[-0.84  1.44  2.09  0.08  0.86 -3.00 -1.05  2.85  1.10 -0.22  0.30  0.53
 -0.50  4.05 -1.24  0.96  0.28] => pegoz & W
[-1.12 -2.86  0.32 -0.83 -1.60 -2.00 -0.25  0.51  0.87  0.75 -2.02  0.07
  0.75  0.99 -1.53 -0.29  1.08] => Vofuf & W
[ 1.60 -1.43 -0.05  1.04 -1.58  0.50 -0.83 -2.57  1.42  2.32  1.96 -0.40
  1.00  0.90 -2.34  0.70 -1.82] => samab & W
[ 2.93  4.42  2.73 -0.51 -2.33  1.82  0.02  0.10 -0.63  1.91  4.38 -1.05
  0.02 -5.50  0.33  1.83  1.20] => pegoz & F
[-1.00  0.91  0.44 -0.63 -1.34 -3.31 -0.99  0.14  0.65  0.11  1.18 -0.28
 -0.63 -0.21  0.04  1.47  1.19] => Vofuf & W
[ 2.71  0.83 -0.30  0.41  0.64  0.62  1.28 -1.83 -0.40 -0.19 -0.04 -2.28
  0.82  1.48 -1.52  0.65  0.71] => samab & F
[ 1.46  0.49 -1.26 -0.40 -1.06  0.94 -1.06 -0.53 -0.02  2.60  1.55  0.41
  1.15  2.24 -1.89  0.76 -2.31] => samab & W
[ 2.28  1.70 -0.55 -0.50  0.61  0.68  0.68 -1.71  0.99  1.12  1.07 -0.74
  1.16  2.42 -1.55  2.38  0.66] => samab & F
[ 0.68 -0.62 -0.98  0.68 -0.01  0.43  0.11 -0.13  1.49  1.65  0.03  0.15
  1.12 -0.36 -3.08 -0.06 -0.91] => samab & W
[-0.39 -0.38 -0.28 -0.32 -1.60 -1.42 -0.19 -0.31  0.48 -0.34 -1.45  0.09
 -1.33 -0.02 -1.05 -1.52  0.21] => Vofuf & W
[ 0.26  1.49  0.97 -0.76 -1.17  0.08  0.67 -1.52  1.96  0.21 -1.38  0.00
 -0.09 -0.35 -3.56 -0.73  3.57] => Vofuf & N
[ 0.65  1.15 -0.55 -1.46 -0.54  0.71  1.02 -0.19 -0.12 -0.63 -2.89  0.20
  0.21  0.12 -0.73 -0.56  1.75] => Vofuf & F
[ 1.24  3.20  0.15  0.42 -0.46  0.39  0.77 -0.84  0.51 -0.85  1.12 -0.03
  1.11 -0.10 -1.23  0.86  2.41] => pegoz & F
[ 0.42  0.86 -2.31  0.61 -1.34 -1.45 -0.10  1.14 -0.74  2.67  0.07  0.22
 -0.70  2.05 -1.52  1.15 -0.24] => samab & W
[-0.12  1.68  1.85 -1.98 -2.32 -2.48 -1.04 -0.56 -0.25 -0.03 -0.52 -0.71
 -1.09 -0.10 -1.54 -0.51  2.05] => Vofuf & N
[ 1.52  3.48  0.41 -1.77  0.07 -0.08  0.88  0.13 -0.57 -0.59  1.07 -0.24
  0.17  0.45 -0.19  1.23  1.69] => Vofuf & F
[ 1.61 -0.50 -0.68  0.71  0.95  0.96  0.32 -1.47 -0.67  0.39 -1.82 -0.25
  1.90  3.00 -2.54  2.94 -2.29] => samab & N
[ 0.80  0.41  1.38 -0.93 -1.15 -2.19  1.14 -0.25  1.31 -1.78 -2.58 -0.77
  1.70  1.65 -0.08  1.28  2.59] => Vofuf & F
[-0.92  0.96  0.44 -0.50 -1.84 -2.22 -0.71  0.76  1.30  0.54  0.31  0.84
 -0.80  2.47 -2.46  0.73  1.36] => Vofuf & W
[ 0.46  0.04 -0.67 -1.53  0.56 -0.35 -0.85  1.26  0.02  2.41  0.14 -0.92
 -0.84  1.21 -2.53 -0.19 -1.45] => samab & W
[ 1.03  1.83 -0.98  0.90  0.02  0.48 -0.48 -1.64 -0.24  1.14 -0.39  0.09
  0.04  0.35 -3.69  1.03 -1.36] => samab & N
[-0.51  0.23  0.36 -1.30 -3.05 -2.90 -0.53  0.62  1.03  2.36  1.01 -0.46
 -1.60  0.34 -0.89  0.65  0.82] => Vofuf & W
[ 2.08  0.33 -0.26 -0.16  0.51  0.64  1.81 -1.93 -0.01  0.46  0.81 -0.93
  1.61  0.48 -1.69  0.74  1.51] => samab & F
[-0.10 -0.09 -0.06 -0.88 -1.56 -1.22 -0.01 -0.05 -0.13  0.95  0.15  1.03
 -0.10  0.12 -1.54  1.43  1.13] => pegoz & W
[ 0.37  1.26  0.36 -0.84 -1.61 -0.93 -0.84  0.60  0.35 -0.05 -1.44  0.20
 -0.86  0.96 -1.56  0.57  1.49] => Vofuf & N
[-0.02 -0.07 -1.52  2.16 -0.33 -0.41 -0.54  0.06  0.41  1.99  1.51 -0.74
 -1.21  0.27 -2.72  0.65 -0.35] => samab & W
[-0.26 -2.48  0.72 -1.17 -0.69 -1.62  0.63 -1.09  0.94 -0.61 -3.45 -0.69
  1.96  1.10  0.13 -0.32  2.61] => Vofuf & F
[ 0.53  0.42 -0.86  0.97  0.09 -0.47 -0.27  1.12  0.02  1.98  0.20 -0.37
 -0.15  1.35 -1.91  0.87 -1.06] => samab & W
[-0.56  0.54  1.26 -1.14 -2.01 -2.15 -0.07  0.13  1.20 -0.40  0.67 -0.31
  0.00 -0.28 -0.43 -0.15  2.02] => Vofuf & N
[ 1.55 -0.74 -0.19  1.26 -0.40  0.90  0.75 -0.83  0.08  1.44  0.48 -0.70
  0.67  0.23 -2.12  0.88  0.56] => samab & N
[ 1.94  1.40 -0.04  0.54  0.09  1.03  0.46 -0.59  0.47  1.23 -2.25 -0.21
  1.05  0.27 -4.35  1.02  1.01] => samab & N
[ 1.65  4.37  3.04 -0.86 -1.28  1.11  0.00  0.26 -0.38 -1.24  2.79 -1.50
 -0.73 -7.59  1.45 -1.07  0.89] => Vofuf & F
[-1.34  1.64  2.06 -1.38 -1.18 -1.87  1.21 -0.13  1.91 -3.87  1.20  2.09
  0.55  2.17  1.48  0.99  2.19] => Vofuf & F
